Below are the code and all the weights of a small trained network. Each question names an input and a class and asks about switching units off, where a switched-off unit gives its printed mean instead of its output.

import numpy as np


def w(rows, s, z=0):
    codes = np.array(rows[::2]) - 128.0
    scale = np.full(codes.shape[1], s)
    scale[-1] = z or s
    return codes * scale


def f(y):
    return y / 2 * (1 + np.tanh(0.7978845608 * (y + 0.044715 * y**3)))


def log_softmax(a):
    a = a - a.max(-1, keepdims=True)
    return a - np.log(np.exp(a).sum(-1, keepdims=True))


def net(x, mask):
    res = np.array(x, float).reshape(1, 6) / 4 @ E
    y = f(res @ A[0][:, :-1].T + A[0][:, -1])
    res = res + np.where(mask, y, B[0][:, -1]) @ B[0][:, :-1]
    return log_softmax(res[-1] @ U[:, :-1].T + U[:, -1])


A, B = {}, {}
E = w([
[126,145,134,95,22,114,178,192,120,206],'x0',
[126,127,130,128,127,126,129,130,127,125],'x1',
[126,127,128,129,128,127,130,129,128,126],'x2',
[195,123,194,141,120,57,132,131,215,101],'x3',
[105,2,157,71,124,109,151,88,110,137],'x4',
[126,128,130,129,130,131,131,128,127,127],'x5',
],0.013)
A[0] = w([
[166,230,78,254,245,170,4,98,149,32,189],'N1',
[125,25,171,119,202,99,128,32,132,65,138],'N2',
[58,202,23,114,92,229,129,188,31,202,164],'N3',
[141,237,101,138,50,139,180,232,127,188,128],'N4',
[97,30,165,6,21,83,194,140,99,209,58],'N5',
[106,39,164,17,21,83,201,151,95,210,68],'N6',
[245,56,245,139,166,5,125,89,250,58,135],'N7',
[148,238,112,153,42,133,170,228,140,176,116],'N8',
[227,199,178,157,63,53,162,182,222,146,120],'N9',
[13,148,7,109,118,248,115,142,1,158,254],'N10',
[107,7,146,106,213,131,108,21,119,77,125],'N11',
[60,55,98,92,194,206,105,75,61,122,161],'N12',
[241,166,198,154,93,28,141,161,244,127,160],'N13',
[60,73,105,85,176,185,117,68,63,115,142],'N14',
],0.0052,0.0066)
B[0] = w([
[170,145,161,215,195,182,228,41,201,108,254],'N1',
[108,111,87,55,83,76,59,32,94,158,197],'N2',
[189,197,97,102,99,137,109,75,171,246,219],'N3',
[159,175,131,90,82,105,77,158,103,166,207],'N4',
[165,150,148,211,199,172,213,67,199,102,187],'N5',
[170,154,154,210,190,175,213,82,192,100,188],'N6',
[207,140,147,81,56,2,76,53,183,145,243],'N7',
[125,161,136,73,64,78,63,179,72,159,204],'N8',
[108,113,172,151,120,78,124,192,102,70,212],'N9',
[105,142,32,107,153,168,131,34,118,254,253],'N10',
[87,110,77,55,94,95,56,146,72,159,201],'N11',
[77,107,73,128,173,158,146,205,73,133,194],'N12',
[142,99,193,149,105,37,122,185,120,72,231],'N13',
[85,116,99,131,160,148,134,199,90,129,181],'N14',
],0.0072,0.013)
U = w([
[129,147,111,194,193,200,188,101,150,141,222],'0',
[153,139,111,48,47,98,56,98,129,167,147],'1',
[169,116,184,202,144,112,162,108,196,33,134],'2',
[134,142,164,130,72,91,96,254,100,95,2],'3',
[51,78,98,91,148,139,102,138,38,117,98],'4',
],0.0094,0.0011)

Each question gives the input, the list of numbers given to net, and the class t.
The units are the neurons (one row each of A and B). Each row of codes is followed by its name. A weight is (code - 128) times the scale printed after its matrix; where a second scale follows, it is the last column's (A, B and U).
mask holds one flag per neuron, in row order. A switched-off neuron (its flag False) gives its mean, the last column of its row in B, instead of its output. The means were averaged over made-up inputs and are rounded, as every weight is.
A unit's drop is (log p(t) with every unit on - log p(t) with that unit switched off) / (log p(t) with every unit on - log p(t) with every unit switched off).
The circuit of an input: a set's keep is (log p(t) with only the set's units on - log p(t) with every unit switched off) / (log p(t) with every unit on - log p(t) with every unit switched off). Starting from the 12 units with the biggest drops (on a tie, the unit counted first), units are removed one at a time, each time the one whose removal leaves the highest keep (on an exact tie, the one counted first), for as long as the keep stays at least 0.8.
units of the circuit, in order: the units of the circuit, biggest drop first
top k neurons: the k neurons with the biggest drops, biggest first
drop of u: that unit's drop, to one decimal
input [-1,4,2,1,-5,4], class 2: units of the circuit, in order	(N10, N1)
input [7,7,4,1,-8,3], class 3: units of the circuit, in order	(N9)
input [7,6,6,3,2,5], class 2: top 2 neurons	(N5, N6)
input [-1,-4,0,-5,-6,-2], class 0: top 2 neurons	(N1, N7)
input [0,0,-1,-4,8,4], class 4: top 4 neurons	(N1, N11, N2, N12)
input [0,2,-3,-1,4,-7], class 4: top 3 neurons	(N1, N7, N3)
input [0,5,-4,6,-5,-7], class 2: top 2 neurons	(N1, N11)
input [6,3,0,8,0,8], class 3: top 2 neurons	(N1, N8)
input [-1,-4,-7,0,0,3], class 0: top 2 neurons	(N7, N8)
input [8,-6,-2,4,0,2], class 3: top 3 neurons	(N1, N8, N4)
input [-6,-3,5,-5,2,-3], class 4: drop of N11	0.2
input [-2,8,5,1,-8,-3], class 2: drop of N1	0.6
input [7,5,3,2,1,0], class 2: drop of N6	0.5
input [1,-8,7,4,-8,4], class 3: drop of N2	0.0
input [-8,-5,-6,-1,6,-1], class 4: units of the circuit, in order	(N12)
input [-1,1,4,0,-5,7], class 0: top 2 neurons	(N7, N13)
